Below is a small trained network, with its code and all its weights. Each question gives an input and a class and asks what happens when units are switched off, that is, made to give their printed mean instead of their output.

import numpy as np


def w(rows, s, z=0):
    codes = np.array(rows[::2]) - 128.0
    scale = np.full(codes.shape[1], s)
    scale[-1] = z or s
    return codes * scale


def f(y):
    return y / 2 * (1 + np.tanh(0.7978845608 * (y + 0.044715 * y**3)))


def log_softmax(a):
    a = a - a.max(-1, keepdims=True)
    return a - np.log(np.exp(a).sum(-1, keepdims=True))


def net(x, mask):
    res = np.array(x, float).reshape(1, 3) / 4 @ E
    y = f(res @ A[0][:, :-1].T + A[0][:, -1])
    res = res + np.where(mask, y, B[0][:, -1]) @ B[0][:, :-1]
    return log_softmax(res[-1] @ U[:, :-1].T + U[:, -1])


A, B = {}, {}
E = w([
[254,120,237,227,7,225,231,214,44],'x0',
[43,35,200,133,61,20,150,17,14],'x1',
[12,228,227,27,11,222,40,24,199],'x2',
],0.0048)
A[0] = w([
[56,190,32,22,218,208,16,162,251,207],'n0',
[37,244,236,20,38,218,32,31,193,230],'n1',
[30,227,203,31,42,222,33,42,217,230],'n2',
[21,166,219,16,49,55,90,6,82,241],'n3',
[32,33,11,112,245,19,98,52,96,252],'n4',
[2,148,161,38,51,65,44,39,117,249],'n5',
],0.0045,0.0038)
B[0] = w([
[21,202,11,144,236,219,32,194,240,229],'n0',
[59,228,207,7,40,219,89,59,107,254],'n1',
[41,235,190,14,68,213,117,31,145,249],'n2',
[61,43,224,35,31,50,25,149,13,223],'n3',
[131,29,56,222,245,4,80,4,143,226],'n4',
[43,40,224,22,44,12,18,76,48,222],'n5',
],0.0047,0.0093)
U = w([
[248,36,189,251,68,154,234,236,34,252],'0',
[16,24,158,78,145,2,32,29,51,24],'1',
[76,221,15,178,219,234,66,235,226,68],'2',
[204,42,28,230,239,26,166,32,168,51],'3',
[190,251,225,37,24,236,230,29,156,73],'4',
[20,228,70,29,158,194,28,44,235,14],'5',
[38,215,224,6,8,164,71,95,20,56],'6',
],0.0045,0.0038)

Each question gives the input, the list of numbers given to net, and the class t.
The units are the neurons (one row each of A and B). Each row of codes is followed by its name. A weight is (code - 128) times the scale printed after its matrix; where a second scale follows, it is the last column's (A, B and U).
mask holds one flag per neuron, in row order. A switched-off neuron (its flag False) gives its mean, the last column of its row in B, instead of its output. The means were averaged over made-up inputs and are rounded, as every weight is.
A unit's drop is (log p(t) with every unit on - log p(t) with that unit switched off) / (log p(t) with every unit on - log p(t) with every unit switched off).
The circuit of an input: a set's keep is (log p(t) with only the set's units on - log p(t) with every unit switched off) / (log p(t) with every unit on - log p(t) with every unit switched off). Starting from all 6 units, units are removed one at a time, each time the one whose removal leaves the highest keep (on an exact tie, the one counted first), for as long as the keep stays at least 0.8.
units of the circuit, in order: the units of the circuit, biggest drop first
unit that matters most: the unit with the biggest drop
top k neurons: the k neurons with the biggest drops, biggest first
drop when u is switched off: that unit's drop, to one decimal
input [0,-2,0], class 2: units of the circuit, in order => n5, n3, n1
input [-7,1,7], class 6: top 3 neurons => n3, n5, n1
input [5,-6,-5], class 0: units of the circuit, in order => n0, n2
input [3,-4,1], class 2: units of the circuit, in order => n5, n3
input [5,-7,0], class 2: units of the circuit, in order => n5, n1
input [2,-2,-2], class 0: units of the circuit, in order => n0, n2, n1
input [-6,-3,-3], class 2: unit that matters most => n0
input [3,-6,-8], class 0: top 3 neurons => n0, n4, n2
input [5,-2,4], class 4: units of the circuit, in order => n5, n3, n0
input [2,-5,-7], class 0: top 2 neurons => n0, n4
input [6,-1,4], class 4: top 4 neurons => n5, n3, n0, n4
input [7,6,1], class 0: top 2 neurons => n2, n1
input [-4,-6,-8], class 3: top 3 neurons => n4, n1, n2
input [8,5,1], class 0: top 2 neurons => n2, n1
input [-4,-7,-4], class 2: top neuron => n0
input [1,4,-7], class 3: drop when n4 is switched off => 0.1
input [2,7,-6], class 3: drop when n2 is switched off => 0.1
input [7,0,3], class 4: drop when n4 is switched off => 0.1
